  70.1   -86.2   -86.5     4.0    23.1   -51.7    69.4    12.5   -66.5     4.6  -102.0
 -63.6   112.9  -216.5   135.3  -194.7   -94.4  -141.6   168.0   -35.7    58.4   -70.8
 -56.9  -104.1   111.0  -214.0   122.2   -32.1    50.0  -142.3   -87.1  -170.8   -43.8
   1.7    -9.7  -162.5    85.5  -178.4   -10.2  -107.9    44.7   -35.8    47.1   -90.2
-138.6    38.6    44.0   -22.2   -30.2   -56.1   -75.0   -58.9    77.7   -17.7   119.4
  63.6    17.4   -86.6    49.6   -10.4   -67.5   -15.9    -9.2    16.8    84.8    76.9
 -38.8  -123.8    97.5  -198.1    91.8    20.3    52.3  -121.4  -117.1  -175.6  -116.1
  12.6    25.8    -4.2    75.8   -92.2    89.4   -58.9     3.1    54.8    64.7    32.0
 -64.1  -173.1    56.8  -173.4    63.8   -47.7    45.9  -126.8   -82.2  -163.0  -127.3
-> -127.3

 -94.704  -141.501   102.196  -143.527  -137.841   -91.061    68.801   -87.181  -114.247   -20.751  -152.729    28.661
 -98.418   -26.471  -173.475     0.795    69.792  -183.601  -124.629   186.743   -58.128  -140.648    18.121   -65.871
 -14.772   -34.166  -126.436   -39.897   -88.177   -73.953  -127.950    99.650    33.645  -120.556   -61.583    11.560
-125.008  -119.899  -102.071   152.095   -14.372   -47.983   -64.680   -54.773  -260.468  -176.762   112.717    -0.865
-164.982  -106.635   -82.231    -8.163   -25.658   -55.705    29.660     1.136  -136.221    -8.476   -13.679   -67.326
  -0.907   -15.555   -87.617   -14.734    31.240  -110.058  -191.686     8.321   -67.335  -150.204   -21.401   -34.523
-130.662    34.572   -64.538   191.498    93.057   -35.393  -190.205  -106.181   -84.674  -157.158   203.894   -64.153
  69.912    34.349  -211.605  -171.487  -115.124   -71.356    24.032    47.993   -21.299    24.365   -49.990  -168.802
-154.517   129.452   -69.033  -116.724   -53.953  -130.351    -4.372     1.008  -139.934   -41.939  -186.109  -117.747
-> -117.747

-20.387  -12.920   15.590    2.039   -8.808  -19.317   13.859    9.751  -17.189  -15.603   -5.999    5.254  -15.605
 -0.633    0.276   11.571   15.134   15.520   -0.371    5.026    5.209   -3.303   13.418    7.634    1.235  -12.488
-13.784  -20.230    0.607   -5.900   12.501  -21.508    3.685   15.790  -18.238   13.131  -18.463  -15.456  -17.718
-19.702  -11.671    1.362    3.116    6.641    1.753  -20.518    8.300    7.748   -5.383   -1.600   10.390   12.979
 14.621    8.661   -4.269   -4.296   12.217    5.773   14.036   15.292  -14.380   -8.593   13.265   -2.368    1.208
 10.280    8.115    7.534   -0.389  -16.366    1.120  -17.900  -15.077  -18.518   12.138   14.317   14.646    1.235
 12.137    8.239    8.274  -17.877   11.396    0.460    2.575    9.229    8.904    6.471   14.163  -22.162   15.398
  2.377  -20.950   -4.372  -11.096  -14.478   -3.932  -11.807    8.424    5.293   -6.828   -3.169  -16.342    0.610
-> 0.610

 0.015  -0.065   0.006   0.054   0.006  -0.131   0.041   0.023  -0.029  -0.006  -0.019   0.045
 0.034   0.007   0.010  -0.042  -0.064   0.020   0.020   0.022   0.004  -0.002   0.031   0.009
 0.160   0.106  -0.011  -0.030  -0.059   0.076  -0.058   0.054  -0.035  -0.056   0.054   0.064
-0.058  -0.083  -0.023  -0.008  -0.096  -0.192  -0.074   0.116  -0.018   0.019  -0.100   0.011
-0.135  -0.017  -0.058  -0.010   0.032   0.069   0.002   0.005  -0.071  -0.008   0.030   0.017
-> 0.017

 0.02  -0.04   0.05  -0.02  -0.14  -0.09  -0.10   0.04  -0.03   0.15  -0.07
 0.06  -0.05  -0.05  -0.02  -0.09  -0.13   0.08   0.03  -0.02   0.06  -0.07
-0.01   0.00   0.02   0.05  -0.13  -0.03  -0.19   0.00  -0.03   0.15   0.05
 0.02  -0.01   0.01   0.02  -0.14  -0.07  -0.09   0.01  -0.03   0.15   0.02
 0.07  -0.01  -0.06   0.05  -0.14  -0.11   0.04   0.02  -0.02   0.13   0.05
 0.07  -0.05  -0.01  -0.01  -0.15  -0.13   0.02   0.04  -0.02   0.16  -0.06
 0.02   0.00   0.05   0.02  -0.15  -0.08  -0.17   0.03  -0.04   0.16   0.03
 0.07  -0.02  -0.04   0.04  -0.15  -0.12   0.02   0.03  -0.02   0.15   0.03
 0.06  -0.02  -0.04   0.03  -0.12  -0.11   0.03   0.02  -0.02   0.10   0.01
-0.01   0.00   0.05  -0.01  -0.12  -0.03  -0.19   0.00  -0.04   0.14   0.02
 0.07  -0.04  -0.06   0.02  -0.09  -0.11   0.08   0.01  -0.02   0.06  -0.01
-> -0.01

 -81.39   138.25  -194.21    42.01    68.02    24.70    54.20    76.04    67.94    60.07   -54.20   104.27   -68.64
-114.67   158.06  -197.95    44.92   108.06    31.03    54.11   111.11    58.03    37.98   -92.30   109.21   -61.36
 120.41    10.87  -159.09    21.23  -173.97   -15.03    50.31  -137.15   121.17   185.79   174.20    67.15  -107.44
  98.81  -200.36   223.83   -72.48  -123.47   -52.74   -86.09  -130.91   -98.18   -82.28    67.52  -150.72    62.54
 131.70   -24.05  -109.32     8.20  -184.46   -22.44    33.18  -151.12    97.74   161.35   176.81    37.65   -89.11
  85.28  -149.43   148.57   -53.00  -111.88   -42.17   -60.03  -113.49   -61.47   -42.70    67.71  -106.41    33.88
 113.77   -21.22   -97.86     6.43  -162.04   -20.50    28.37  -132.81    84.95   140.58   153.42    32.58   -79.41
 109.41  -194.04   203.30   -68.03  -137.59   -52.40   -78.38  -141.14   -83.02   -60.95    84.27  -139.84    50.91
 113.42   -21.99   -96.21     6.04  -161.51   -20.61    27.77  -132.51    83.92   139.23   152.66    31.67   -78.61
-> -78.61

 1.60  -1.28  -1.38   0.95  -1.45   2.05  -1.84   0.13   1.36
-0.26   1.79   2.22   0.93   2.94  -0.11   2.84   1.33   0.87
 0.34   1.01   1.59   1.64   0.69   0.14   1.37  -0.04   0.05
 1.38   0.61   0.50   1.12  -0.52   1.16   0.00  -0.15   0.23
 1.61   0.13   0.47   0.83  -0.46   1.05  -0.05   0.87   0.85
 1.76   0.78  -0.04   0.27   0.11   1.84  -0.14   1.12   1.03
 0.74   2.49   2.96   1.51   1.34  -0.18   2.46   0.34  -0.60
 0.42  -0.25   0.11   0.80   0.88   1.07   0.20   0.84   1.66
 0.19   2.53   1.81   0.70   2.59   0.45   2.56   1.51   0.62
-> 0.62
---
[-54 -44 -41  11]	-44

[[ -4  59 -27  32]
 [  0   3  -1  12]
 [ 33  64 -17 -26]]	64

[ -9   8 -37 -54]	8

[[ -4  34 -63   2]
 [ -7  -6 -50 -16]
 [ -2  32 -18   5]]	32

[ 45 -45 -53 -23]	-45

[[  3 -36 -50 -18]
 [ 12  -4  36 -11]]	-4

[[ 58  29  63 -58]
 [ 36 -43  -5   4]]	-43
